[ -10  -77 -134 -108   33   92   -3 -131 -167  -64  226 -172 -359 -152
   12   91  255  178  175   38 -414  -24   40  329  -10  117   37  -15
  462  143  212 -527  289  190   18  140   96   26  -49 -142  -34   35
   35  268  117]  (79)
[-150 -244 -315  156 -135 -254  121 -438 -279 -289   51  -79 -535  212
 -152  112  102 -356 -202    0   58  205  358  -60 -111 -105 -181   91
  219  158   37 -238  119 -189  141  -56  -76  -65   -4 -359   97 -104
   22  236 -113]  (53)
[  71  -17  130 -244  -40  126  -15  -12   27  163 -100  -21    9   71
  -77  -26   16  -43   63  -36  238   31  -85  147  -27  -21  -56  -52
   26   30 -148  385    5   41   61   67    8  104 -101  -17   -4    6
  -25 -101   41]  (78)
[ -93  -73   63 -236 -141    7  188 -107  -57   -6  150 -139 -195  -61
   66   59   51   83   49   41    0    1  -39   74  102  -40    4   68
  118   86   -3  -70   48  110   -5   19  -49  111  -56  -27    5  -47
  118   96  -11]  (64)
[ -96    7  100 -142 -108   40  -18 -116   87   47  -37  -84  -40  -48
  -58   -1    2 -164  -91   30  273  129   47  158  -41  -42   59  134
  -16   59 -208  390  -67    6   52   32  -70    8 -102   -6   42  -58
   -8  -12   96]  (67)
[ -23   29   44 -172  -85  -77   31    9  -55  -14  108  -33  -26   68
   23   68  -13   61  -15    4    2   15   42   -1   37  -52  -30   51
   -1    7   90  -87   38  -26   30   52  -54   68   30  -93   35  -55
  161    0  -16]  (55)
[ -69  -27   85 -115 -119   27   61   72  164  -32   97  -26  -10 -209
   50   43   15   -4  -88    9  -55   -8   -6  134   24  -20  122  170
   51  113   79   54   32   61   20  -18  -34    8   21  128   17   28
  -35   60   98]  (78)
[  16 -107  -48  -59 -177  147 -125  -26   68  -38  163 -214 -209   71
 -177  -23   72 -150   24 -140 -144  218  302  341    8   48  -84  -75
  342  174   82  -87  202   12   42  140   -2 -176  127 -321   81   46
 -134  -65  262]  (67)
[  22   12   45 -134   60  -61  -21  109  -50  107  -34   67  112  -50
   44  102  -10  149  -26   68  -24 -204 -194  -38  -54  -66  -31   46
   -3  -27  101  -48  -44   62  -10    6  -55   46  -47  134  -26   37
   54  -42  -51]  (64)
[ 110   40  197 -129 -129   90   78  153  186  -47   20  -12  115   89
 -131 -143 -159 -124   82  -83   22  119  242   44  122   33 -126   29
   34   10   85  308   91   60   22  -37   41  -17  235 -226  165   85
  -68 -195  168]  (72)
[ -41   45   10  -36   92  -30   40  -14  -16  -17  -18  -19   -8 -133
    5   40    4   26    1  127  -62  -66   -4   55  -11  -20   35  158
   46   18   31  -34  -38  109  -15   -8  -42    0  -30   24   82   34
   54  105   70]  (72)
[  65  -65  -58   -2  108   27   51 -110 -101   34  -46   45  -85  -42
  -68   37  -61 -129   57   74  -38 -171  -56  -64   -8   85  -73   43
  106  -57   17   33   44   75  -24  -72   23   73  -28  -29  -32   27
   25  110   19]  (53)
[  93 -247 -210   47 -240 -122 -110  -52  -90 -140  137   86 -278  198
  -42  175   18 -284 -297 -175  -41  112   99  -96  -91  -87 -117  -96
   85  105  265 -273  188 -309  160   28   10   47   94 -100 -146  -86
  102  103  -49]  (64)
[ -61    0  106 -158 -142   67   28 -103   59   20   25 -166  -57  115
 -166  -79  -45 -154   52  -44  186  169  241  167   41    6  -95   46
  104   60 -153  324   17   35   18   36  -69  -73   45 -279  148  -16
  -74 -149  133]  (64)
[-121  -54  -54  -56   -4   57   50 -349  -90  -79    8 -147 -262   47
 -258  -48   65 -176  119  -11   74   56  287  209  -80  161  -91  105
  330   94 -145  176  102   92   19  -45   -4  -79  -38 -361   98  -16
 -219   24   94]  (53)
[ -91 -113  -77   49  -75 -157   14  -59  -87   -8  -50   -3 -123  -69
   34  107   25 -138 -208  143   27  -22  -49  -41  -97 -162  -62  100
   69    5   70  -23    9   27   52   -6  -83  -77  -46   87   34   27
   34   56  -65]  (58)
[ -27  -26  -72   40   44  -59  -92   13  -12    9  -35  -23  -12  -45
  -43   81    7  -72 -119   63  -32  -14   32   66  -79  -87  -17   91
   51   54   43  -69  -53   -8   12   36  -96 -108  -11    5   70   35
    5   31   84]  (54)
[ -37  -24   95 -202 -155  122   92 -177   56   11   56 -133 -155   82
 -155  -96   20 -194  126  -76  168  169  239  231   47   99  -36   40
  159   67 -152  390  167   26   72   33   26   38    9 -276   95  -28
  -92  -44   92]  (53)
[ -52   79   56  -57   19 -112    5   73   57   80  -35   26  198   31
  -33   36 -137  -69  -75   51  124  -75   53  -68   13  -79   -7  160
 -166  -51  -42  192 -115  -73  -17  -20 -163  -54   41   -3  134   -4
   57 -103    0]  (67)
[  91   55  101 -177   34   78  106  156   61  147   89    8  106 -127
  107   12  -67   65  146   66 -140 -152 -121   39  162   39   73   48
  -34  -77   93   27  109   95  -35   47    8  138   36  101   27   55
  173   65   44]  (53)
[ -25  -42    6  -59   -4  -54   72   30  -26   65   50   18   17 -123
   71   98  -83  -15  -51  102  -66 -194 -137  -98   46  -27    5  106
   -3  -54   82  -56  -14   62  -51  -46  -75   39   -4  127  -24   15
  108   61  -19]  (55)
[-128  -22 -124   69   86 -145  -15  -80  -56  -45  -17   -1  -21  -35
  -98  101    1  -49 -100   55  -50 -125  109   10 -111  -28  -24  188
   83   65   47 -111  -63  -32  -12  -60 -148 -147    0  -59  107   25
  -99   30    0]  (78)
[ -68    5  112 -124  -55  -25  118   -9   29   12  -62  -71  -73 -162
   73  -19  104   15  -17  169   65  100  -30  168  -14 -140   36  139
   65   58  -34  194   40  177   75   53    1   22  -89   90  131   60
   38   67   20]  (79)
[-140 -226 -116   48 -247   35   53 -318   -2 -100   94 -219 -397   23
 -160    6   11 -436 -132  -27  111  232  288  152    5   -8  -76   68
  252  147 -135  137   93  -29   44   -9  -77 -138   11 -250   63  -49
  -95   85  139]  (64)
[-101  -10  -32  -62    6 -224  118    9  -95  -18  -54   21  -38  -10
   85  105   83   81 -117  129   41  -15  -32  -19  -57 -228  -13  147
  -57   62   69  -86  -37  -21   80   24 -119   11  -69   82  141   16
  109   77 -149]  (72)
[   2  -72   -4    9   21  -18   81  -19  -24  -66  -52  -11 -126 -166
   37   41   26  -42  -71  145  -68   -8  -63   21  -15  -92  -21  107
  105   59   78  -57  -17  156   15  -31    9   16  -34   91   42   67
   51  152   70]  (72)
[  25  -68  -85 -177   36  -73    7  -23 -165  106   48   47  -54  125
   -4  153   60  122   29  -57  -17 -190 -125  -16  -49  -27  -61  -44
   47   33   87 -185   56 -101   36   45  -70  113  -74  -10  -63  -35
   75   23 -144]  (54)
[   0  -38   83  -18  -77  -28   63  -36   80  -85 -107   36   10   60
 -156  -58 -114 -220  -87   -9  183   70  165  -43  -37  -34 -128  114
   17   38  -29  346  -45   13   45 -118  -24  -44   82 -126  114   36
 -125 -108   65]  (69)
[-104   66  -12  -65   61 -147   56 -119 -108 -129   37   15  -80  -94
    0   71   84  101  -13  117  -66  -51   71   35  -92    7   36  215
   99   31   96 -124   39   70   45  -32   -4   41  -45  -55   62  -30
   48  138  -38]  (79)
[   5  -97 -207   35  -42  146 -251 -106  -19   63   78 -237 -301   24
 -131   45  208 -226  -21  -51 -130  266  228  487  -81  -11   24  -91
  318  173  -24 -145  207  -59   97  289  -28 -189  -44 -225   80   32
  -35  119  259]  (69)
[  73  -83  -45 -171  -44   16  -38  -16 -126  148   61  -10  -81  125
  -16   97   21   -6   42  -49   -5  -98  -96   30   -3   -2  -91 -112
   90  -22   60  -64  127  -54   35   95  -22   91  -37  -58  -75  -23
   99  -16  -59]  (55)
[ -55   51  176 -175 -139   90    3  -86   95  -96   81  -62    1    9
 -200  -85  -89  -71   69  -73   62   32  232  107  -13  187  -74  114
  205   18    9  282   75  130  -12  -88   42  -36  119 -274   33  -10
 -190 -170  160]  (58)
[  15   38  118  -43   -4   -8  -37  133  134   60  -79   44  192  -78
  -39   -2 -133  -83  -93   55   83  -62  -19  -21  -17  -54  -18  126
  -73  -26    5  256 -102   48  -18  -46  -71  -57   51   80   71   59
  -32 -118  100]  (67)
[  79   29  -98  -24  107  -18 -213  168  -13  262  -45    3  143   56
    7  109   12  -47  -48   22  -33  -73  -79  130  -48 -114   18  -48
  -78  -39   22  -34   16 -140   32  205 -133  -79  -40   68   63   49
  122  -37   37]  (54)
[  60   86  121  -87   66   -9  -25   69   42  -30 -102   93   86 -132
   55   39  -49   15 -103  120   95   -3 -135  -35  -38  -75   58  138
 -120  -15   19  128 -135   79   31  -17   22  135  -64  161  -16   -9
  163   97   89]  (69)
[ -47   47   83 -125   56  -16  -17   28  -31   20  -17  -17   18 -206
   73   82   42  167  -37  158  -45 -108 -177   63  -58  -52   49  132
   68   14   54  -65  -83  197  -24   14  -21   38  -99  154  -21   22
   76   69   61]  (55)
[ 20  25  44 -72  38 -41  18   9 -35 -66 -16  42 -25 -86 -14  21  46  64
  11  79 -84 -43   7  52 -70   3 -26 103 125  19 136 -26  74 120  46 -17
  58  38   4 -16  37  47  -3  51  27]  (79)
[  26  141  116   -9   98   15  -37  195  152  119  -55   12  235 -235
   53  -37  -68  -37   16  184  -90  -66  -17  111   28  -23  101  180
  -54  -98   41  213   21  143  -18   49  -21  -70   41  137  151  119
   51   -9  140]  (79)
[  17   -2  135  -43 -104  -18   86   39  140    6  -85   49   61  -74
  -12  -63  -95 -240  -88   77  163   78   58   -6   16  -64   -8  143
  -72  -37  -34  445   40   35   73  -51   12   23   44   48  101   44
   -1  -34   41]  (79)
[  94 -104  -81  -62  -76  -78   -9 -161 -141 -100  -28   92 -163  323
 -185   47  -49 -220  -73 -146  180   71  163 -124  -80    3 -206  -60
   33   34   43   73   68 -207  120  -47   17  110   45 -280  -29  -88
   28  -18  -68]  (69)
[ -59   47  148 -103  -76    7   60   66  171 -164  148   45   62 -282
   53   56 -100   60 -110   29 -107  -96  -19  -34   39   78  144  267
    7   60  156  -36  -67  115  -49 -143    6   77   77  134  -65  -25
   25   98  153]  (67)
[ -21 -142 -123  -12  -43  -72   42   31  -54  150  -14  -78  -95   51
   22   90   50 -113  -66   42  -11  -10  -18   83   16 -192  -67  -22
   38   64   11  -52   58  -73   45  110 -152  -89  -30   26  122   67
   50   18  -53]  (78)
[  22   -4  -30  -36   70  -94  -27   87  -87   75   -3   43   87   12
  -11   92  -63   60  -15   66 -107 -205  -70  -84  -29  -41  -98   36
   41  -60  148 -141   -6   33  -36   -7  -81  -42   41    6   31   55
   44  -58  -32]  (55)
[  39   23   24    1   79   34  -89   11    8  -18   -9   24    3 -222
   52   88  -66  -43 -112  144  -57  -78 -151  -27  -22    0   74  126
    0  -33   49  -65 -111  120  -44  -15    5   61  -55  159  -87  -12
  167  167  169]  (64)
[ 74  35 -22 -54  81  25 -92  71 -20 115 -51 -16   3 -51  45  57  45 -34
 -20  96 -20  29 -78 136 -16 -92  43  10 -21  -8  12  -4  20  10  48 151
 -23  34 -72  70  47  33 172 103  84]  (72)
[-105   29   66  -67  -42 -128  173    7   43 -131   63   30  -27 -211
  112   60   -2   44  -98  135  -58  -38   -3  -34   29  -70  105  267
  -30   44  118  -42  -10   82   24  -80  -33   73    7  126   69   -2
  104  164  -15]  (53)
[ -97    1   64 -101 -102  -71   67  -78   27   36   -8  -57  -18  -11
   11   33  -62 -153 -112   79  221   72   31   -5   27 -110   21  148
 -106   -1 -134  254  -80  -31   29    6 -120   22  -51   10   79  -63
  119   14    6]  (64)
[-168 -313 -478  142  -34 -194  -41 -464 -402  -68  116 -142 -618   76
  -18  298  229 -242 -226   54  -66   22   32   47 -157 -116  -48   -3
  270  156    1 -562   97 -202   85   98 -148  -42 -216 -111  -96 -141
  154  403 -128]  (64)
[  69   16   54  -88   -2  -37 -119   21  -19  131 -120  129  159  147
 -133   24 -126 -153  -58  -31  204 -125  -29  -92 -115   27 -130   -1
  -46 -122  -15  345    4  -79   41  -32  -28   12   15  -53  -31   -2
  -56 -202  -47]  (58)

[ -35  -93   49  -20   -9   74    3  -51  108    5  -98   86 -162  255
   97 -141 -189    7   24  -93  175  218  -58 -169  -35  -67  -99  158
   38   62 -196   33   -3 -211  -13  224  172   85   10  -96 -173  -13
  148  -30   79]  (259)
[  21  -47  153  111 -110  -99 -107   73  113 -191   47   -8  -29   20
  -42 -111 -264  112 -103  -35  105  242  -30  -85  195   29  -28  -54
   55  -89  360 -204  157   54  122   10 -306   53  -29  199  149  -33
   75  -36  125]  (257)
[  16 -115 -104   41  -45  -93   88  -95   70   16 -319 -153  -81  154
  -66   13  -12  271 -233 -130  122  -36  149  -20  -24   50   96   32
   22  189  -50 -220   91   14  -99    3 -133  -59 -223  156  -44 -248
   29 -192 -124]  (266)
[ -61   15   93   45 -346  -38   71   40  190 -251   82  -55  -60  311
 -233 -168   26    7  -17  -65  233  252   21  176 -103   37 -254  -80
  -55  133   71   26   28  -13  145  131 -133   39  107  170   53  266
   35 -107   47]  (265)
[-109 -105  228   44 -361  -66   76  -29   17 -161 -146 -178  -73    7
 -113  150   12  302  -30  149  170   -5  150  120 -103  267   52 -101
    0  -39  157 -300   50  128 -138  -34 -233  -70  141  158  114  -60
   75  -15 -157]  (265)
[-128   20 -144   70  211 -267  118 -230 -230  110 -173  145 -102   97
  182   10  112  206 -114  -90  -95 -150  115  -97   10 -152  196    4
   44   67 -118   25   64 -204 -300   99   -2  -96  -34  159  -87 -453
 -158  -39  -81]  (266)
[  94  125 -114  118  108  110  -21   51  145  -96   17   92  -14  192
  -10 -146  -70   17   20   14   75  167  -87   40   -6 -124   22   74
   37  -27  -79  185 -142    8  275  130   62   60   -3  -35   31  150
 -101  -15  181]  (259)
[ -62  -27  249   32 -135  -14  -73 -158  -12  -75  -78   78 -134   19
  139  -57 -142  134  125  161  198  108  -12  -61   56   82  116   15
   32 -101  -33 -213  -61 -116 -101  108  -13   75  132 -129  -33   -9
  123  181  111]  (259)
[  18    7  122  195  135  101  -91  -82   71   -2   89  160   84  -99
  101  -76 -117 -159  -19 -177  -73   11  -39 -108   97   -2   72  -15
 -168 -112  151 -182   -2  -77   11   36 -105  103  201 -112  147  122
   23  176    0]  (257)
[ 131  137 -190  211  208  -26   50   92  151  -62  -66   93   96   60
   34 -147  -82  -61  -42 -170    8  176 -171  -44  202 -212   72   96
 -124  -36   35  160   81    2  295   43   48   86 -158  125   97  115
 -172    4  161]  (265)
[ 173  -35   21  194   95   45  -65   61  125  -84 -388  -47   65 -313
  152   49 -212   75  -64   78  -57   79  -12 -182   -8   86  240   53
  -45  -71   91 -262   40  -57   22  -18  -69   17   90   56  121   54
   23  152   95]  (254)
[ -13  203   35   70  249   57 -169  -89  -76   46 -170   37  -54   -3
  177  -65 -160  211  -23  495   34  -94   88 -169  133  -20  340    9
  178  -51  -21 -100 -106  -72   30   50   23   -1    8    3   -5 -131
   -3   79  296]  (266)
[-242  101   63   71  288    6  129   20 -121  214   82  196  110  102
  120  238 -115    0    6  -37  -37  -69  -97 -248  309 -105  168  200
   12 -213    8  111  155   -7  -24  -19  172   84  -71   30   84 -272
  -15   39 -128]  (257)
[ -69 -261   97  -19   61 -148 -224   11   72 -111    6  138 -161  102
   67    1 -360  126  -99 -212   27  146  -47 -180  129  -74  -45  -29
  -18  -67  120 -348  180  -17 -234  110 -221  -17 -206   29   20 -271
   32   -3 -112]  (265)
[  59  116  -87   85 -185  106  108  208  245 -248 -293  -97  117   97
 -227  150   74    5   56  210  109  112   23  207 -315   80   -6  -22
 -105   96 -215   46 -129   41  187   67   91  -16  127  106  145  462
 -143   48   -4]  (254)
[ -42   12  -26  133   65 -152  -43 -177  -82  -45  -36   27  -29  -13
   -8   93   91  304 -121  -35  -41 -200  127  155   34   37  273 -124
   -8  -13   72 -293  -65  150 -205  -57 -331  -96 -120   20  154 -271
 -154   26 -197]  (252)
[ -33  291  142  168    1  208  -67   69  254 -113  227   47  215   90
 -154   11  -33 -121   92  130  143   96 -155  144  199   38   88   64
 -104  -62   61   -5 -117  205  372  -81  -39  168   -5 -132  279  440
    0  165  111]  (259)
[ 214   -5  -93  244 -159   24   29   31  281 -297 -274 -157   31 -172
  -44 -133  140   14  -75  -64  -73  132   39  178 -389  102  -42  -73
 -192  200   39  -34  -68  -23   88   38 -151  -99  312  174  128  363
  -97   49   59]  (259)
[-164   10   25  140   43   31  268   28  -90  131  155  139  201  194
 -104  277   80  -21  -59 -181  -68  -25  -22  -72   24  -32  -24  122
   56 -116  -23  207   11   67   23  -90  -14   20  131   87  205 -144
  -55  -53 -322]  (252)
[ 113 -290  177   45 -425  -89    6 -108  145 -229 -182  -83 -249   98
   -8 -330 -194   92 -106 -274  250  370  101  -67 -159  131 -235  -70
   39  111  175 -277   82 -256  -48  228 -248   66  218  102 -121   35
  263 -102  116]  (254)
[ -38   17  -26    5  109   -2  -90 -137   29   14 -177    4 -169  151
   84  -63  -89  247  -41   85  144  -61   60    0   55  -21  202   33
   17   73 -158 -211  -60  -20 -127  122   -3   -3 -229 -109  -99 -168
    9  -12   15]  (267)
[ 113  -32  -77  245   78 -106   29 -150  163   26 -201 -151   76  -92
   -5 -190    0   56 -330 -374   -9  -32   68  -65  192   15  118    0
 -195  247  224 -332  225    3  -14 -113 -321   15 -214  190  102  -93
   58 -101  -60]  (266)
[ 122 -262  132  108 -302   99   55   11  158 -131 -129 -193 -131   49
  -66 -135 -153  178 -157 -167  145  213  108  -53 -160  206 -148   -1
   66   -7  255 -178   43   29   78   62 -240   -6  222  128   11  -32
  210 -179  -22]  (265)
[ -17  -62  112  125 -131 -152   65 -252  -27  -18  -58   97  -64  101
   74 -254   -2  -38  -56 -230  118  127   37  -88   58  -43  -54  -40
  -81  126    2 -148   66 -284 -131  110 -133   83  124   41  -40  -14
   96   51   36]  (252)
[ 161   36   84  215   32   75  -66 -120   34  -24 -248  -98  -18 -194
  161 -199 -109  136 -106  187   11   27   96 -153   14  105  203  -10
   55   16  158 -197  -44 -100   62   -6 -152   11  210   64   46    3
  112   60  231]  (252)
[  69  -26  114  177 -229 -162   97  -46   71 -158 -101  -36    0  -40
  -21 -162  -89   67  -97 -187  141  254    6  -32  117   61   -3  -24
    8    2  275 -160  140  -94  102   23 -260   98   79  204  100   24
   96  -15  110]  (254)
[ 240  -48  -81  200 -225  239   43   85  384 -250 -299 -287   35  -74
 -188  -94  102   19 -136  -87   37   67  134  230 -432  234  -62  -69
 -209  205   54 -157 -118   86  190   46 -141  -52  271   73  116  457
    8  -65  -20]  (257)
[  -6   20  134  140   14   98  -57  -10  181  -27  129   35   73   74
  -43  -44 -160  -16  -52 -155  113  125 -106  -44  222   25   31   94
  -49  -44  136 -152   32  111  153  -46 -147  128  -95  -83  153   76
  111   36  -14]  (259)
[ -14  359 -105  188    3  201  289   42   30  -42 -125  -28  152   21
  -49  112  313   -3   87  264  -31  -58   79  189 -313   87  158   89
   37   -8 -144  409 -259  -38  287   67  247   12  459   68  103  311
 -140   43  116]  (254)
[ 100 -126 -227  160  197  -44   50  124    7  -13 -139   35   16   96
  -35   31 -105  129 -178 -195  -99  -23   23  -59   36 -147   47  -52
  -93 -101   79  -30   97  113   17   26 -127  -88 -154  212  118 -191
 -246 -142 -175]  (265)
[-153  356  -23  137 -159  -12  341 -110 -115    3  254   58   99  408
 -229  -28  351   98   32   84  188   -5   70  292   34  -26   35    9
  153   -7  -37  405 -198   71  305   15  -12   79  150  109  124   70
 -122 -122   31]  (252)
[-173   30  189  -50 -242  -69  101    8 -104 -146  -76  100  -97  131
    5  234  -45  235  160  308  156  150   47   19 -177  118   69   44
  278 -175  -97   73 -134  -83  -53  131   64    6  283   33   15  -87
   27   82   39]  (254)
[-203   23   62   91  -67  -29  297  -88 -195  125  203  244  178  318
 -142  258  154  -50   20 -143   20  -42   33   -7    6  -47  -34   35
   82 -162 -111  216  -87  -20    4  -37   10   56  238   36  172 -112
 -108    6 -283]  (266)
[ -57   68  165  168 -329  -93  284 -193 -123    2  -25   -2  111  141
 -131  -20  182   53   -4    9  209   24  115   75   67  106   41  -75
   10  -34   63  -29  -32  -65   79  -65 -146   89  262  143  135   64
   23   30  -31]  (266)
[  -9 -103  270   91 -363   18   43  -17  128 -115    0 -172  -57  152
 -135 -201 -164  104 -135  -13  260  251   76  -80   66  167 -176  -24
   81   84  269 -198  121  -19  106    8 -282   73  116  181   61   57
  293 -144   63]  (267)
[-125  381   29  138   37  -31  176 -182 -154   81   94  103   90  217
  -14  -84  184   65   44  255  146  -63   54   65  206  -60  218   20
  119  -37  -30  223 -123  -68  219    8   60  110  112   70   68   16
  -75   34  218]  (266)
[ -94  163  -96   79  349  105  -79   29   15   49   23   82   35   49
   57  228  -22  211  -41  172 -120 -171   -6   13   15  -34  292  114
  104  -88  -78   43 -135  191    4  -22   21  -67 -114  -75  122 -200
 -143   19  -83]  (267)
[  11   48  -25    4  101    6 -134 -191   67   13 -149    1 -168  189
   79 -207 -118  183 -111   68  162    6   98  -66   69  -26  156   35
  104  146  -84 -184  -66 -114  -12  138  -40   37 -151  -70 -135 -136
   85  -58  195]  (266)
[-103  105  -92   75  253  -15   15   11   80   55  -69  202  111  160
   10   76  -54 -155   41 -141   36  -51 -121  -37  202 -202  110   52
 -301    7 -232  -68   88  -63  -43   79  173   97 -255  -76   67  124
 -172  141 -120]  (257)
[-306  332    0   57   93  -51  276 -160 -203  177  238  250   98  431
  -75  101  234    4  142   37  186 -137  -45  142  277 -174  156   79
  -28  -87 -260  272  -93   -4   56   49  203  138 -120  -87   55  -48
 -164   46 -116]  (267)
[ -94  196   -6   44  214   13  -34  -10 -146   99  -37   81  -12  230
   24   18 -144  233  -16  387  130  -94   47  -98  287 -110  270    6
  166 -129  -58  -15  -56   55   76   27   18   32 -219   35   46 -204
  -84  -29  109]  (252)
[ 171  -19  -80  173 -101   47  -31  142  258 -316 -280 -108   20 -172
  -34    5   19   47  -47   60 -108  145   37  106 -411  108  -21  -61
  -95   82   54  -19  -67   -6   89   72  -93 -114  329  188  136  298
 -116   54   77]  (257)
[ 131    8 -111  121 -175  139   90  211  268 -239 -330 -107  120   75
 -207  143   60    6   63  175   81  111  -20  185 -347   56  -40  -23
 -176   86 -275   31 -143   90  153   26   85  -61  114   79  158  470
 -180   71  -81]  (259)
[-295  338  -71   70  212  -52  227 -199 -137  190  172  251  164  311
  -33  181  296  -53   57  -37   20 -209  -15  102  145 -150  200  120
  -35   31 -288  260  -98  -48   -6    1  201   82  -43  -74   73  -66
 -177   78 -135]  (266)
[ 247 -106 -178  318  150 -177   84 -206   -5   87 -345 -110   27 -161
  110 -293  -17  127 -348 -397  -47  -74  113 -139  239  -69  210  -74
 -196  131  244 -339  221  -73  -49  -78 -338   -8 -197  244   58 -245
  -52 -108  -24]  (266)
[-133   34  145   72 -134 -236    8 -234  -78  -78  -94  -10  -32  -48
   14  148   91  318  -51   75   82  -94  107  105   59  141  267  -52
   70   21   70 -312   -1   59 -220  -91 -276  -46  -27   63  116 -251
   -3   98  -95]  (266)
[ 155 -122 -147  177   84  -18   26   71   47  -28 -263 -105   10    7
  -45   10 -117  239 -208  -60  -12  -24   73  -48   37  -17  129  -44
  -29  -22   92 -190   62  144   19  -47 -220  -83 -180  185  124 -170
 -118 -131 -127]  (267)
[-131 -116   29   42  -21 -317  142  -49 -147  -14 -291   44 -100  -21
  143  101  -92  213  -83  -81   10   52   53 -188   71  -35   99   15
   14  -27   54 -134  270 -187 -293   78  -50  -51  -39  291  -36 -381
  -22  -22  -96]  (254)
[ 124 -199   65  123 -254  -26  105  -61   64 -111 -178  -76 -144   96
   26 -269 -102   94 -116 -156  123  283   76 -126 -166   51 -185    2
   82   86   99  -17   41 -204   29  144 -140    5  262  178  -73  -23
  159 -135   94]  (267)
